Below are the code and all the weights of a small trained network. Each question names an input and a target symbol and asks about switching units off, where a switched-off unit gives its printed mean instead of its output.

import numpy as np


def w(rows, s, z=0):
    codes = np.array(rows[::2]) - 128.0
    scale = np.full(codes.shape[1], s)
    scale[-1] = z or s
    return codes * scale


def f(y):
    return np.maximum(y, 0)


def softmax(a):
    e = np.exp(a - a.max(-1, keepdims=True))
    return e / e.sum(-1, keepdims=True)


def log_softmax(a):
    a = a - a.max(-1, keepdims=True)
    return a - np.log(np.exp(a).sum(-1, keepdims=True))


def net(x, mask):
    ids = ['αεηθλμξπφψω'.index(c) for c in x.split()]
    T = len(ids)
    res = E[ids] + P[:T]
    u = 0
    for l in range(2):
        r = res
        for j in range(3):
            rows = slice(2 * j, 2 * j + 2)
            q, k, v = (r @ M[l][rows].T for M in (Q, K, V))
            z = softmax(np.where(np.tri(T) > 0, q @ k.T / 2**0.5, -1e9)) @ v
            o = O[l][rows]
            res = res + np.where(mask[u + j], z, o[:, -1]) @ o[:, :-1]
        u += 3
        y = f(res @ A[l][:, :-1].T + A[l][:, -1])
        res = res + np.where(mask[u : u + 8], y, B[l][:, -1]) @ B[l][:, :-1]
        u += 8
    return log_softmax(res[-1] @ U[:, :-1].T + U[:, -1])


Q, K, V, O, A, B = {}, {}, {}, {}, {}, {}
E = w([
[102,85,141,62,88,34,50],'α',
[124,165,141,167,36,86,138],'ε',
[132,77,102,8,201,129,56],'η',
[101,154,125,40,97,173,109],'θ',
[73,179,40,78,135,148,171],'λ',
[226,117,194,139,82,100,91],'μ',
[194,144,151,106,103,186,117],'ξ',
[174,169,38,151,173,84,191],'π',
[181,151,94,120,126,188,177],'φ',
[226,153,83,223,129,56,206],'ψ',
[11,191,58,150,2,46,214],'ω',
],0.011)
P = w([
[161,96,55,192,85,147,104],'0',
[178,224,71,170,101,101,112],'1',
[164,107,175,143,186,111,122],'2',
[202,228,97,111,66,113,94],'3',
[128,84,58,111,83,168,204],'4',
[119,100,223,163,208,111,135],'5',
[194,212,84,88,57,95,123],'6',
[134,59,98,68,80,114,237],'7',
[66,115,250,174,236,128,159],'8',
[165,195,84,111,75,74,98],'9',
[95,54,78,97,118,89,240],'10',
],0.014)
Q[0] = w([
[166,105,14,96,75,135,137],'0.h0',
[180,100,3,95,56,79,225],'0.h0',
[139,106,110,132,127,106,170],'0.h1',
[89,178,123,148,134,130,134],'0.h1',
[123,134,78,133,124,87,118],'0.h2',
[171,167,104,102,115,107,123],'0.h2',
],0.014)
K[0] = w([
[53,107,202,222,253,155,41],'0.h0',
[15,151,195,222,195,170,82],'0.h0',
[42,132,181,105,187,64,165],'0.h1',
[130,179,69,92,27,100,144],'0.h1',
[52,59,188,184,195,159,154],'0.h2',
[105,152,188,170,131,163,111],'0.h2',
],0.0068)
V[0] = w([
[150,205,1,180,132,100,242],'0.h0',
[67,193,130,53,141,189,162],'0.h0',
[98,86,138,123,189,72,101],'0.h1',
[116,53,132,155,217,130,65],'0.h1',
[118,147,195,104,150,129,180],'0.h2',
[168,179,89,66,122,91,131],'0.h2',
],0.0078)
O[0] = w([
[161,114,108,116,164,28,148,214],'0.h0',
[179,131,90,1,113,146,152,102],'0.h0',
[8,163,120,122,129,191,121,65],'0.h1',
[78,163,45,150,143,127,148,2],'0.h1',
[97,183,239,108,134,179,196,102],'0.h2',
[81,70,75,142,173,53,208,164],'0.h2',
],0.0074,0.0073)
A[0] = w([
[217,112,131,133,136,128,144,165],'0.n0',
[2,56,102,155,78,201,110,51],'0.n1',
[79,78,131,97,174,105,36,216],'0.n2',
[223,193,153,140,102,131,73,251],'0.n3',
[152,145,40,115,80,101,104,94],'0.n4',
[173,195,144,176,118,157,73,190],'0.n5',
[192,96,130,133,48,100,157,196],'0.n6',
[130,180,145,161,86,93,172,176],'0.n7',
],0.0092,0.0017)
B[0] = w([
[24,139,93,114,187,169,125,205],'0.n0',
[99,125,141,253,37,189,241,154],'0.n1',
[81,214,151,176,100,252,190,150],'0.n2',
[33,141,158,131,151,168,55,216],'0.n3',
[252,197,109,88,47,161,81,195],'0.n4',
[29,119,196,89,159,119,46,170],'0.n5',
[130,101,41,111,138,196,111,253],'0.n6',
[159,87,196,74,65,87,77,197],'0.n7',
],0.0061,0.013)
Q[1] = w([
[111,60,43,183,150,124,202],'1.h0',
[87,110,98,115,140,56,87],'1.h0',
[187,237,161,59,171,136,2],'1.h1',
[130,152,205,145,170,139,76],'1.h1',
[122,140,133,63,177,83,113],'1.h2',
[122,49,124,147,95,128,248],'1.h2',
],0.0087)
K[1] = w([
[89,159,175,91,129,108,189],'1.h0',
[145,42,119,154,145,109,166],'1.h0',
[142,65,75,167,125,151,97],'1.h1',
[129,138,91,132,98,118,99],'1.h1',
[151,116,112,79,56,155,135],'1.h2',
[134,121,254,101,164,104,189],'1.h2',
],0.01)
V[1] = w([
[185,136,25,54,50,175,150],'1.h0',
[132,65,83,203,136,44,211],'1.h0',
[82,122,101,231,42,110,50],'1.h1',
[179,166,55,154,130,110,238],'1.h1',
[124,170,188,97,2,66,129],'1.h2',
[170,48,103,158,99,42,71],'1.h2',
],0.0082)
O[1] = w([
[130,141,137,11,126,170,120,217],'1.h0',
[120,138,130,131,76,85,218,116],'1.h0',
[155,104,202,175,91,102,132,226],'1.h1',
[101,192,125,85,71,145,225,113],'1.h1',
[46,70,54,199,32,107,50,114],'1.h2',
[125,40,92,143,150,33,165,247],'1.h2',
],0.011,0.015)
A[1] = w([
[62,107,156,94,139,32,208,121],'1.n0',
[191,187,148,149,107,165,70,104],'1.n1',
[186,95,184,107,122,112,134,125],'1.n2',
[131,78,138,254,165,55,97,85],'1.n3',
[159,33,98,101,190,200,160,254],'1.n4',
[149,132,203,162,185,111,109,96],'1.n5',
[86,113,182,189,187,70,188,78],'1.n6',
[89,77,134,178,102,115,173,128],'1.n7',
],0.0075,0.009)
B[1] = w([
[150,134,40,219,122,132,147,246],'1.n0',
[110,119,44,217,2,240,194,164],'1.n1',
[182,47,126,237,146,93,144,199],'1.n2',
[102,98,82,15,126,173,228,249],'1.n3',
[94,163,209,152,100,47,85,229],'1.n4',
[186,159,56,111,140,213,144,170],'1.n5',
[172,251,94,124,119,133,74,187],'1.n6',
[186,153,144,95,121,20,37,196],'1.n7',
],0.0067,0.021)
U = w([
[60,119,154,236,83,129,140,254],'α',
[64,27,190,155,172,80,132,179],'ε',
[113,162,104,155,69,187,168,51],'η',
[117,180,73,104,92,128,18,44],'θ',
[103,184,99,85,120,124,158,90],'λ',
[116,75,102,162,117,181,183,36],'μ',
[162,140,130,199,142,120,59,121],'ξ',
[109,136,122,159,123,157,250,67],'π',
[138,130,208,115,164,84,148,238],'φ',
[119,119,196,223,163,79,178,206],'ψ',
[2,101,82,135,83,80,120,122],'ω',
],0.0068,0.0048)

Each question gives the input, a string of symbols that net reads in full, and the target symbol t.
The units are the heads (2 rows each of Q, K, V and O) and the neurons (one row each of A and B). Each row of codes is followed by its name. A weight is (code - 128) times the scale printed after its matrix; where a second scale follows, it is the last column's (O, A, B and U).
mask holds one flag per unit, layer by layer, with each layer's heads first. A switched-off unit (its flag False) gives its mean, the last column of its rows in O or B, instead of its output. The means were averaged over made-up inputs and are rounded, as every weight is.
A unit's drop is (log p(t) with every unit on - log p(t) with that unit switched off) / (log p(t) with every unit on - log p(t) with every unit switched off).
The circuit of an input: a set's keep is (log p(t) with only the set's units on - log p(t) with every unit switched off) / (log p(t) with every unit on - log p(t) with every unit switched off). Starting from the 12 units with the biggest drops (on a tie, the unit counted first), units are removed one at a time, each time the one whose removal leaves the highest keep (on an exact tie, the one counted first), for as long as the keep stays at least 0.8.
circuit, biggest first: the units of the circuit, biggest drop first
unit that matters most: the unit with the biggest drop
k most important neurons: the k neurons with the biggest drops, biggest first
k most important neurons of layer l: the k neurons of layer l with the biggest drops, biggest first
which heads matter: for each layer, one digit per head in row order, 1 if its drop is at least 0.15 and else 0, layers parted by /
input ω ω φ ω ω ε ψ θ, target ε: most important neuron : [0.n5]
input ψ φ ψ, target π: circuit, biggest first : [1.n3, 1.h0, 0.h0]
input ε η α π θ, target α: circuit, biggest first : [0.h0, 0.n1, 1.n3]
input ψ ω ω, target ω: circuit, biggest first : [1.h2, 0.n7, 0.h0]
input λ ω θ θ, target λ: which heads matter : 100 / 110
input ε φ ω ω λ ε ε α η ω ε, target η: 2 most important neurons of layer 1 : [1.n1, 1.n7]
input ω φ α η φ φ ω ω ω θ, target ω: 2 most important neurons of layer 0 : [0.n4, 0.n3]
input θ μ λ ω μ ω ξ π λ ξ, target θ: 3 most important neurons : [0.n4, 1.n3, 0.n3]
input θ ω ξ ξ μ, target ξ: 3 most important neurons : [0.n5, 0.n3, 1.n3]
input θ ω ε ε λ ω φ φ ω π, target θ: circuit, biggest first : [0.n4, 1.h2]
input ω ε θ ε ω α μ λ θ ω ξ, target θ: which heads matter : 100 / 110
input η λ ω η, target η: circuit, biggest first : [0.h1, 0.n2, 1.h2, 1.n1]
input π ω λ ε θ λ ω φ θ ω ω, target θ: circuit, biggest first : [1.h0, 0.h0, 0.h2, 1.n3]
input φ λ φ θ φ φ φ, target φ: which heads matter : 001 / 001
input η α φ θ, target η: circuit, biggest first : [0.h1, 1.h2, 0.n2, 1.n1]
input φ ω φ ε ω ψ, target ω: unit that matters most : 0.h0
input φ ε ψ φ φ, target ψ: which heads matter : 100 / 001
input ω μ φ π θ α ε, target ω: 3 most important neurons of layer 0 : [0.n4, 0.n3, 0.n5]
input ε ω ω φ θ, target ω: which heads matter : 100 / 011
input ω φ ε λ ε, target ε: which heads matter : 100 / 000
input θ α μ λ ω ω ω λ μ ε ε, target μ: 4 most important neurons : [1.n3, 0.n5, 1.n5, 0.n1]
input η μ μ ε ω, target μ: unit that matters most : 1.n3
input ω ω φ, target ω: which heads matter : 000 / 001
input ω η ε ω φ θ π ω, target θ: circuit, biggest first : [1.h0, 0.h0, 1.h1, 1.n3]
input ω π ε α ψ ω ω ε λ ω μ, target λ: which heads matter : 110 / 011
input λ ω μ ω ξ, target μ: 3 most important neurons : [1.n3, 1.n5, 0.n5]
input φ ξ π ε ε θ θ ω θ ω θ, target θ: 2 most important neurons of layer 1 : [1.n3, 1.n4]
